Below are the code and all the weights of a small trained network. Each question names an input and a class and asks about switching units off, where a switched-off unit gives its printed mean instead of its output.

import numpy as np


def w(rows, s, z=0):
    codes = np.array(rows[::2]) - 128.0
    scale = np.full(codes.shape[1], s)
    scale[-1] = z or s
    return codes * scale


def norm(h):
    return h / np.sqrt((h * h).mean(-1, keepdims=True) + 1e-5)


def f(y):
    return np.maximum(y, 0)


def log_softmax(a):
    a = a - a.max(-1, keepdims=True)
    return a - np.log(np.exp(a).sum(-1, keepdims=True))


def net(x, mask):
    res = np.array(x, float).reshape(1, 4) / 4 @ E
    u = 0
    for l in range(2):
        y = f(norm(res) @ A[l][:, :-1].T + A[l][:, -1])
        res = res + np.where(mask[u : u + 8], y, B[l][:, -1]) @ B[l][:, :-1]
        u += 8
    return log_softmax(norm(res)[-1] @ U[:, :-1].T + U[:, -1])


A, B = {}, {}
E = w([
[95,92,216,72,91,91,137],'x0',
[5,70,176,85,189,254,101],'x1',
[114,243,144,134,178,125,222],'x2',
[59,140,133,198,194,25,71],'x3',
],0.0043)
A[0] = w([
[95,85,189,70,38,74,161,106],'0.n0',
[190,156,44,160,135,230,101,68],'0.n1',
[149,165,228,75,133,73,149,153],'0.n2',
[16,94,144,128,151,244,142,31],'0.n3',
[118,170,33,245,153,198,70,92],'0.n4',
[172,18,2,49,61,130,69,100],'0.n5',
[207,32,98,41,96,185,213,4],'0.n6',
[47,85,178,77,74,120,174,65],'0.n7',
],0.0059,0.0034)
B[0] = w([
[78,195,77,98,102,165,88,205],'0.n0',
[69,159,136,70,40,70,62,205],'0.n1',
[153,131,2,98,108,137,106,204],'0.n2',
[191,184,137,233,60,113,154,240],'0.n3',
[99,103,127,3,47,135,69,223],'0.n4',
[103,30,105,181,167,150,185,254],'0.n5',
[198,189,174,94,210,110,129,212],'0.n6',
[73,74,98,110,39,92,81,189],'0.n7',
],0.0071,0.0043)
A[1] = w([
[92,254,90,139,153,148,218,158],'1.n0',
[67,104,143,128,137,142,154,4],'1.n1',
[70,143,226,212,124,222,116,45],'1.n2',
[31,154,145,139,178,71,94,107],'1.n3',
[94,46,106,193,236,150,131,151],'1.n4',
[212,151,224,63,140,193,163,156],'1.n5',
[133,85,114,219,186,106,81,177],'1.n6',
[165,145,214,104,92,176,144,83],'1.n7',
],0.0076,0.0033)
B[1] = w([
[75,2,164,177,117,203,129,254],'1.n0',
[113,137,103,133,107,201,130,132],'1.n1',
[243,214,16,150,88,81,183,188],'1.n2',
[221,121,131,83,186,89,51,193],'1.n3',
[115,156,220,221,192,129,156,169],'1.n4',
[148,113,150,142,213,59,66,195],'1.n5',
[142,129,132,140,178,131,210,190],'1.n6',
[125,143,100,87,168,9,115,172],'1.n7',
],0.0075,0.0053)
U = w([
[117,108,60,44,77,89,77,227],'0',
[198,142,57,158,96,60,177,235],'1',
[81,1,155,176,182,166,191,197],'2',
[195,118,136,63,215,53,107,192],'3',
[93,140,131,94,122,116,154,22],'4',
[31,190,182,70,154,150,183,2],'5',
],0.0091,0.0044)

Each question gives the input, the list of numbers given to net, and the class t.
The units are the neurons (one row each of A and B). Each row of codes is followed by its name. A weight is (code - 128) times the scale printed after its matrix; where a second scale follows, it is the last column's (A, B and U).
mask holds one flag per neuron, layer by layer. A switched-off neuron (its flag False) gives its mean, the last column of its row in B, instead of its output. The means were averaged over made-up inputs and are rounded, as every weight is.
A unit's drop is (log p(t) with every unit on - log p(t) with that unit switched off) / (log p(t) with every unit on - log p(t) with every unit switched off).
The circuit of an input: a set's keep is (log p(t) with only the set's units on - log p(t) with every unit switched off) / (log p(t) with every unit on - log p(t) with every unit switched off). Starting from the 12 units with the biggest drops (on a tie, the unit counted first), units are removed one at a time, each time the one whose removal leaves the highest keep (on an exact tie, the one counted first), for as long as the keep stays at least 0.8.
circuit, biggest first: the units of the circuit, biggest drop first
unit that matters most: the unit with the biggest drop
top k neurons: the k neurons with the biggest drops, biggest first
k most important neurons of layer l: the k neurons of layer l with the biggest drops, biggest first
input [7,5,8,4], class 2: unit that matters most : 1.n0
input [0,6,-5,8], class 3: 2 most important neurons of layer 1 : [1.n3 1.n0]
input [-1,7,-7,3], class 1: circuit, biggest first : [0.n3 1.n2]
input [2,7,-7,7], class 1: circuit, biggest first : [1.n2 0.n3 1.n0 0.n4]
input [4,-1,4,-6], class 3: top 2 neurons : [0.n6 1.n5]
input [5,1,6,-7], class 3: top 2 neurons : [0.n6 1.n5]
input [-6,8,-2,0], class 1: circuit, biggest first : [0.n3 1.n2]
input [-4,3,6,-7], class 3: 2 most important neurons of layer 1 : [1.n5 1.n7]
input [7,-5,4,3], class 0: 2 most important neurons of layer 0 : [0.n2 0.n3]
input [-6,-3,-8,-6], class 2: top 2 neurons : [0.n5 1.n2]
input [-4,2,2,-7], class 3: circuit, biggest first : [0.n6 1.n5]
input [0,8,5,-5], class 1: circuit, biggest first : [1.n2 0.n3]
input [4,-6,5,-7], class 3: top 4 neurons : [1.n5 0.n6 0.n3 0.n5]
input [2,2,7,6], class 2: unit that matters most : 1.n0
input [7,-1,6,-3], class 0: circuit, biggest first : [0.n2 0.n7]
input [0,8,7,3], class 1: top 2 neurons : [1.n2 0.n3]
input [0,-3,-3,-5], class 3: 2 most important neurons of layer 1 : [1.n0 1.n5]
input [-4,-4,1,4], class 0: circuit, biggest first : [0.n4 0.n3]
input [-4,8,1,-5], class 1: top 2 neurons : [0.n3 1.n2]
input [-2,-1,0,-4], class 3: circuit, biggest first : [0.n6]
input [0,2,-4,8], class 3: top 3 neurons : [1.n3 0.n5 1.n0]
input [0,4,2,8], class 3: top 2 neurons : [1.n3 0.n5]
input [-1,5,2,3], class 1: top 2 neurons : [1.n2 0.n3]
input [-2,5,7,-8], class 3: top 2 neurons : [1.n5 1.n7]
input [3,-5,-7,6], class 2: 2 most important neurons of layer 0 : [0.n5 0.n1]
